Below is a small trained network, with its code and all its weights. Each question gives an input and a class and asks what happens when units are switched off, that is, made to give their printed mean instead of their output.

import numpy as np


def w(rows, s, z=0):
    codes = np.array(rows[::2]) - 128.0
    scale = np.full(codes.shape[1], s)
    scale[-1] = z or s
    return codes * scale


def norm(h):
    return h / np.sqrt((h * h).mean(-1, keepdims=True) + 1e-5)


def f(y):
    return y / 2 * (1 + np.tanh(0.7978845608 * (y + 0.044715 * y**3)))


def log_softmax(a):
    a = a - a.max(-1, keepdims=True)
    return a - np.log(np.exp(a).sum(-1, keepdims=True))


def net(x, mask):
    res = np.array(x, float).reshape(1, 5) / 4 @ E
    u = 0
    for l in range(3):
        y = f(norm(res) @ A[l][:, :-1].T + A[l][:, -1])
        res = res + np.where(mask[u : u + 11], y, B[l][:, -1]) @ B[l][:, :-1]
        u += 11
    return log_softmax(norm(res)[-1] @ U[:, :-1].T + U[:, -1])


A, B = {}, {}
E = w([
[129,131,133,130,132],'x0',
[18,192,202,16,100],'x1',
[128,130,128,127,127],'x2',
[42,196,11,163,210],'x3',
[126,47,97,35,253],'x4',
],0.005)
A[0] = w([
[26,190,184,20,107,231],'L0N1',
[102,131,101,133,113,1],'L0N2',
[121,129,121,123,123,35],'L0N3',
[48,185,37,155,175,226],'L0N4',
[117,123,109,130,123,57],'L0N5',
[116,120,118,125,120,41],'L0N6',
[162,133,169,142,98,63],'L0N7',
[101,172,108,178,126,45],'L0N8',
[181,128,124,143,146,3],'L0N9',
[147,60,119,27,255,233],'L0N10',
[153,109,61,189,155,61],'L0N11',
],0.0093,0.0033)
B[0] = w([
[16,114,227,128,103,254],'L0N1',
[128,156,110,96,134,116],'L0N2',
[105,124,117,111,135,115],'L0N3',
[113,254,50,175,152,229],'L0N4',
[103,121,112,126,129,118],'L0N5',
[103,137,120,103,147,115],'L0N6',
[162,150,143,150,121,139],'L0N7',
[198,169,110,68,125,139],'L0N8',
[109,143,165,105,135,124],'L0N9',
[181,91,111,5,185,242],'L0N10',
[60,56,117,154,11,166],'L0N11',
],0.0061,0.0086)
A[1] = w([
[145,108,125,167,140,29],'L1N1',
[116,39,168,112,114,109],'L1N2',
[182,130,71,164,158,34],'L1N3',
[91,105,145,179,118,110],'L1N4',
[119,111,130,150,98,65],'L1N5',
[147,126,201,176,73,10],'L1N6',
[244,175,112,118,138,125],'L1N7',
[114,126,116,112,107,116],'L1N8',
[163,122,120,77,190,4],'L1N9',
[133,118,126,145,132,45],'L1N10',
[187,88,109,125,83,56],'L1N11',
],0.012,0.0037)
B[1] = w([
[41,173,169,100,170,107],'L1N1',
[204,56,130,106,2,254],'L1N2',
[16,42,66,76,25,190],'L1N3',
[207,194,145,199,109,170],'L1N4',
[146,171,145,173,174,126],'L1N5',
[107,94,225,212,222,248],'L1N6',
[224,59,36,195,163,213],'L1N7',
[149,121,122,133,148,133],'L1N8',
[134,237,112,168,35,202],'L1N9',
[78,178,142,120,137,94],'L1N10',
[182,157,166,122,246,186],'L1N11',
],0.0055,0.0033)
A[2] = w([
[157,56,117,159,108,100],'L2N1',
[114,118,206,98,118,132],'L2N2',
[25,123,148,88,88,2],'L2N3',
[147,79,129,81,247,32],'L2N4',
[94,136,71,97,173,101],'L2N5',
[110,137,79,77,143,122],'L2N6',
[88,111,78,75,186,115],'L2N7',
[85,172,104,186,106,66],'L2N8',
[174,143,59,122,106,58],'L2N9',
[158,74,167,92,119,81],'L2N10',
[89,205,128,115,163,92],'L2N11',
],0.013,0.0045)
B[2] = w([
[120,181,140,104,187,207],'L2N1',
[75,118,75,155,101,253],'L2N2',
[248,139,86,148,170,222],'L2N3',
[119,205,98,144,96,201],'L2N4',
[127,74,160,152,130,217],'L2N5',
[118,96,164,175,133,210],'L2N6',
[100,87,177,180,134,232],'L2N7',
[140,167,100,69,90,217],'L2N8',
[143,87,96,175,108,189],'L2N9',
[125,158,102,104,103,218],'L2N10',
[163,124,172,54,159,218],'L2N11',
],0.012,0.0044)
U = w([
[206,140,193,214,168,57],'0',
[134,182,27,185,69,89],'1',
[69,126,204,187,34,164],'2',
[102,250,146,71,124,70],'3',
[232,91,72,71,137,235],'4',
[95,25,74,199,155,10],'5',
[95,62,146,21,53,124],'6',
[80,99,200,98,218,254],'7',
],0.022,0.00066)

Each question gives the input, the list of numbers given to net, and the class t.
The units are the neurons (one row each of A and B). Each row of codes is followed by its name. A weight is (code - 128) times the scale printed after its matrix; where a second scale follows, it is the last column's (A, B and U).
mask holds one flag per neuron, layer by layer. A switched-off neuron (its flag False) gives its mean, the last column of its row in B, instead of its output. The means were averaged over made-up inputs and are rounded, as every weight is.
A unit's drop is (log p(t) with every unit on - log p(t) with that unit switched off) / (log p(t) with every unit on - log p(t) with every unit switched off).
The circuit of an input: a set's keep is (log p(t) with only the set's units on - log p(t) with every unit switched off) / (log p(t) with every unit on - log p(t) with every unit switched off). Starting from the 12 units with the biggest drops (on a tie, the unit counted first), units are removed one at a time, each time the one whose removal leaves the highest keep (on an exact tie, the one counted first), for as long as the keep stays at least 0.8.
units of the circuit, in order: the units of the circuit, biggest drop first
most important unit: the unit with the biggest drop
k most important neurons: the k neurons with the biggest drops, biggest first
top k neurons in layer l: the k neurons of layer l with the biggest drops, biggest first
drop of u: that unit's drop, to one decimal
input [-5,2,-4,7,-1], class 3: top 2 neurons in layer 0	L0N4, L0N10
input [8,-1,-5,-8,2], class 4: most important unit	L0N1
input [-5,-1,-5,0,1], class 4: 2 most important neurons	L0N4, L0N1
input [0,-3,-8,-4,-5], class 0: 2 most important neurons	L0N1, L0N10
input [3,-3,6,0,1], class 4: 4 most important neurons	L0N4, L1N2, L0N1, L1N11
input [8,1,6,5,-8], class 3: units of the circuit, in order	L2N11, L1N2
input [-5,0,-4,-8,-4], class 0: 2 most important neurons	L0N1, L0N11
input [-2,-2,-4,-5,-5], class 0: top 2 neurons in layer 0	L0N1, L0N10
input [-2,5,-4,-6,0], class 2: 2 most important neurons	L0N10, L0N1
input [-1,7,4,1,1], class 7: 2 most important neurons	L2N4, L1N9
input [-1,-2,1,-1,-7], class 0: 2 most important neurons	L0N4, L0N1
input [2,0,1,-6,-2], class 0: 3 most important neurons	L0N1, L0N10, L0N11
input [-8,0,2,-6,1], class 4: 2 most important neurons	L0N1, L1N2
input [-7,-4,2,0,-8], class 0: most important unit	L0N4
input [6,1,2,3,-6], class 3: 2 most important neurons	L0N10, L2N11
input [-1,8,-1,3,1], class 7: top 2 neurons in layer 2	L2N4, L2N10
input [6,7,-3,-1,-1], class 2: 3 most important neurons	L0N1, L0N10, L0N4
input [1,-1,-2,-5,-8], class 0: drop of L0N1	0.9
input [3,2,8,8,2], class 7: drop of L2N5	0.1
input [2,2,-6,8,-8], class 3: most important unit	L2N11
input [0,1,-5,7,-4], class 3: drop of L2N3	0.1
